Below are the code and all the weights of a small trained network. Each question names an input and a class and asks about switching units off, where a switched-off unit gives its printed mean instead of its output.

import numpy as np


def w(rows, s, z=0):
    codes = np.array(rows[::2]) - 128.0
    scale = np.full(codes.shape[1], s)
    scale[-1] = z or s
    return codes * scale


def f(y):
    return np.maximum(y, 0)


def log_softmax(a):
    a = a - a.max(-1, keepdims=True)
    return a - np.log(np.exp(a).sum(-1, keepdims=True))


def net(x, mask):
    res = np.array(x, float).reshape(1, 7) / 4 @ E
    y = f(res @ A[0][:, :-1].T + A[0][:, -1])
    res = res + np.where(mask, y, B[0][:, -1]) @ B[0][:, :-1]
    return log_softmax(res[-1] @ U[:, :-1].T + U[:, -1])


A, B = {}, {}
E = w([
[132,126,128,133,145,115,111,126,130,139,133],'x0',
[249,129,104,137,81,56,171,147,130,146,127],'x1',
[117,205,148,118,161,167,167,157,220,199,195],'x2',
[128,72,103,210,162,133,154,148,127,79,168],'x3',
[136,138,160,138,115,138,156,83,96,110,141],'x4',
[132,135,109,122,120,135,122,113,133,118,145],'x5',
[125,125,141,121,111,142,155,129,134,112,118],'x6',
],0.017)
A[0] = w([
[130,185,142,57,103,110,140,124,125,168,120,177],'neuron 0',
[252,129,116,137,79,50,165,140,152,150,135,161],'neuron 1',
[139,184,145,116,178,150,176,160,154,154,184,144],'neuron 2',
[120,149,129,80,107,150,96,93,118,121,76,254],'neuron 3',
[129,85,110,219,161,140,155,154,143,81,165,158],'neuron 4',
[167,116,87,152,113,73,188,143,146,135,151,121],'neuron 5',
],0.013,0.0083)
B[0] = w([
[169,169,141,53,83,145,66,94,146,185,134,198],'neuron 0',
[182,164,101,98,5,123,139,159,71,129,112,252],'neuron 1',
[119,232,111,105,173,122,140,168,181,115,192,211],'neuron 2',
[131,52,154,89,207,69,64,98,162,171,135,202],'neuron 3',
[130,163,11,235,178,196,105,133,126,67,154,205],'neuron 4',
[88,137,122,161,70,82,193,186,92,116,118,195],'neuron 5',
],0.013,0.026)
U = w([
[109,26,175,100,223,43,116,88,134,165,87,242],'0',
[84,19,101,200,173,184,82,100,113,59,94,185],'1',
[162,75,157,106,84,11,99,114,115,125,30,120],'2',
[168,71,66,160,129,125,158,145,57,54,78,92],'3',
[72,151,220,110,198,161,125,121,203,195,165,158],'4',
[78,165,147,167,192,196,145,146,186,74,182,140],'5',
[140,216,143,90,103,109,146,131,159,156,90,64],'6',
[114,196,98,167,128,111,208,168,127,104,175,1],'7',
],0.011,0.0035)

Each question gives the input, the list of numbers given to net, and the class t.
The units are the neurons (one row each of A and B). Each row of codes is followed by its name. A weight is (code - 128) times the scale printed after its matrix; where a second scale follows, it is the last column's (A, B and U).
mask holds one flag per neuron, in row order. A switched-off neuron (its flag False) gives its mean, the last column of its row in B, instead of its output. The means were averaged over made-up inputs and are rounded, as every weight is.
A unit's drop is (log p(t) with every unit on - log p(t) with that unit switched off) / (log p(t) with every unit on - log p(t) with every unit switched off).
The circuit of an input: a set's keep is (log p(t) with only the set's units on - log p(t) with every unit switched off) / (log p(t) with every unit on - log p(t) with every unit switched off). Starting from all 6 units, units are removed one at a time, each time the one whose removal leaves the highest keep (on an exact tie, the one counted first), for as long as the keep stays at least 0.8.
units of the circuit, in order: the units of the circuit, biggest drop first
unit that matters most: the unit with the biggest drop
top k neurons: the k neurons with the biggest drops, biggest first
drop of u: that unit's drop, to one decimal
input [8,-6,0,4,-2,-1,-4], class 1: unit that matters most -> neuron 2
input [6,0,-8,-3,6,-7,4], class 0: top 2 neurons -> neuron 1; neuron 3
input [-8,0,-8,-4,-2,7,6], class 0: units of the circuit, in order -> neuron 1; neuron 3
input [-4,-4,3,1,-6,0,3], class 5: top 3 neurons -> neuron 1; neuron 0; neuron 3
input [4,0,7,8,-5,-7,4], class 5: top 2 neurons -> neuron 1; neuron 4
input [-2,-3,-3,3,2,-1,1], class 1: top 2 neurons -> neuron 1; neuron 2
input [4,3,0,-1,5,-5,6], class 2: top 2 neurons -> neuron 2; neuron 4
input [7,0,4,1,-4,-3,-7], class 5: top 3 neurons -> neuron 1; neuron 3; neuron 5
input [-1,4,0,0,0,-1,-2], class 2: drop of neuron 4 -> 1.0
input [-5,-6,2,2,8,-1,-7], class 5: drop of neuron 1 -> 0.2
input [0,-3,-8,6,-2,-3,-2], class 1: drop of neuron 1 -> 0.1
input [-3,3,-1,-5,-3,-2,4], class 2: drop of neuron 2 -> 0.4
